Here is a tiny trained network, its code and every weight. The questions are about switching its units off for an input and a class, where a switched-off unit gives its printed mean instead of its output.

import numpy as np


def w(rows, s, z=0):
    codes = np.array(rows[::2]) - 128.0
    scale = np.full(codes.shape[1], s)
    scale[-1] = z or s
    return codes * scale


def f(y):
    return np.maximum(y, 0)


def log_softmax(a):
    a = a - a.max(-1, keepdims=True)
    return a - np.log(np.exp(a).sum(-1, keepdims=True))


def net(x, mask):
    res = np.array(x, float).reshape(1, 4) / 4 @ E
    y = f(res @ A[0][:, :-1].T + A[0][:, -1])
    res = res + np.where(mask, y, B[0][:, -1]) @ B[0][:, :-1]
    return log_softmax(res[-1] @ U[:, :-1].T + U[:, -1])


A, B = {}, {}
E = w([
[76,106,222,106,158,115,108,97,76,227,172],'x0',
[110,165,211,91,192,142,148,159,69,34,92],'x1',
[175,100,126,106,122,102,140,148,107,112,173],'x2',
[118,130,150,128,76,129,236,255,169,156,97],'x3',
],0.01)
A[0] = w([
[65,149,173,85,110,88,194,164,119,142,128,214],'N1',
[131,121,26,99,174,130,40,26,127,79,150,135],'N2',
[126,89,189,115,150,184,138,198,146,152,124,2],'N3',
[117,110,223,145,213,73,110,54,50,121,129,119],'N4',
[179,165,132,91,148,145,90,154,100,114,192,103],'N5',
[129,133,152,82,197,197,76,101,56,117,170,128],'N6',
[124,131,176,101,162,156,161,175,85,38,70,5],'N7',
[102,166,209,89,168,108,136,151,102,148,117,45],'N8',
[81,94,220,133,136,125,124,153,105,254,183,67],'N9',
[144,81,119,156,57,131,89,103,154,188,141,140],'N10',
[142,100,49,163,59,137,157,163,202,135,112,112],'N11',
[139,149,63,182,159,112,144,126,164,13,119,116],'N12',
[124,191,200,79,113,168,149,175,97,13,88,203],'N13',
[154,102,35,117,59,138,158,195,165,128,109,121],'N14',
],0.0076,0.0063)
B[0] = w([
[71,124,58,136,99,141,117,158,54,108,143,220],'N1',
[3,36,44,100,149,96,171,116,70,224,200,248],'N2',
[158,154,207,83,159,132,111,53,169,132,151,148],'N3',
[186,210,184,143,113,204,83,129,202,48,81,217],'N4',
[164,181,109,101,193,170,102,132,161,108,113,152],'N5',
[158,214,211,159,93,165,136,142,175,97,65,201],'N6',
[49,142,1,47,113,126,178,159,29,223,146,184],'N7',
[173,194,225,143,171,113,38,113,191,72,132,163],'N8',
[77,11,83,23,147,41,175,118,88,202,124,218],'N9',
[170,97,123,78,147,109,116,122,62,151,162,210],'N10',
[210,199,85,162,83,162,99,159,140,103,74,229],'N11',
[94,46,97,55,199,148,180,87,118,222,190,212],'N12',
[132,69,147,44,155,41,101,15,112,155,176,254],'N13',
[171,150,122,178,86,146,107,212,175,56,97,232],'N14',
],0.0073,0.01)
U = w([
[79,134,50,121,108,123,157,153,61,150,132,207],'0',
[112,115,144,92,144,102,130,42,133,151,156,2],'1',
[182,222,217,220,97,168,85,155,228,2,56,245],'2',
],0.0092,0.0009)

Each question gives the input, the list of numbers given to net, and the class t.
The units are the neurons (one row each of A and B). Each row of codes is followed by its name. A weight is (code - 128) times the scale printed after its matrix; where a second scale follows, it is the last column's (A, B and U).
mask holds one flag per neuron, in row order. A switched-off neuron (its flag False) gives its mean, the last column of its row in B, instead of its output. The means were averaged over made-up inputs and are rounded, as every weight is.
A unit's drop is (log p(t) with every unit on - log p(t) with that unit switched off) / (log p(t) with every unit on - log p(t) with every unit switched off).
The circuit of an input: a set's keep is (log p(t) with only the set's units on - log p(t) with every unit switched off) / (log p(t) with every unit on - log p(t) with every unit switched off). Starting from the 12 units with the biggest drops (on a tie, the unit counted first), units are removed one at a time, each time the one whose removal leaves the highest keep (on an exact tie, the one counted first), for as long as the keep stays at least 0.8.
units of the circuit, in order: the units of the circuit, biggest drop first
k most important neurons: the k neurons with the biggest drops, biggest first
drop of u: that unit's drop, to one decimal
input [6,2,-7,5], class 1: 2 most important neurons : N8, N3
input [3,8,0,5], class 1: units of the circuit, in order : N13
input [5,2,-4,5], class 1: 2 most important neurons : N8, N3
input [-8,-4,8,1], class 2: 2 most important neurons : N14, N11
input [1,1,8,-7], class 2: 2 most important neurons : N4, N6
input [7,1,-2,7], class 1: 4 most important neurons : N3, N8, N7, N2
input [4,6,0,4], class 1: 3 most important neurons : N13, N8, N3
input [1,8,5,4], class 1: 3 most important neurons : N13, N8, N3
input [8,4,0,6], class 1: 2 most important neurons : N8, N3
input [2,8,1,0], class 2: 3 most important neurons : N4, N2, N6
input [1,2,-6,0], class 2: units of the circuit, in order : N2, N9
input [-8,-8,-8,1], class 2: 4 most important neurons : N14, N11, N9, N7
input [-3,2,8,0], class 1: 3 most important neurons : N13, N2, N1
input [8,3,3,6], class 1: units of the circuit, in order : N8
input [6,4,-6,-3], class 2: drop of N4 : 0.2
input [2,8,-1,8], class 1: drop of N13 : 1.7
input [-2,-1,-6,8], class 2: drop of N12 : 0.0
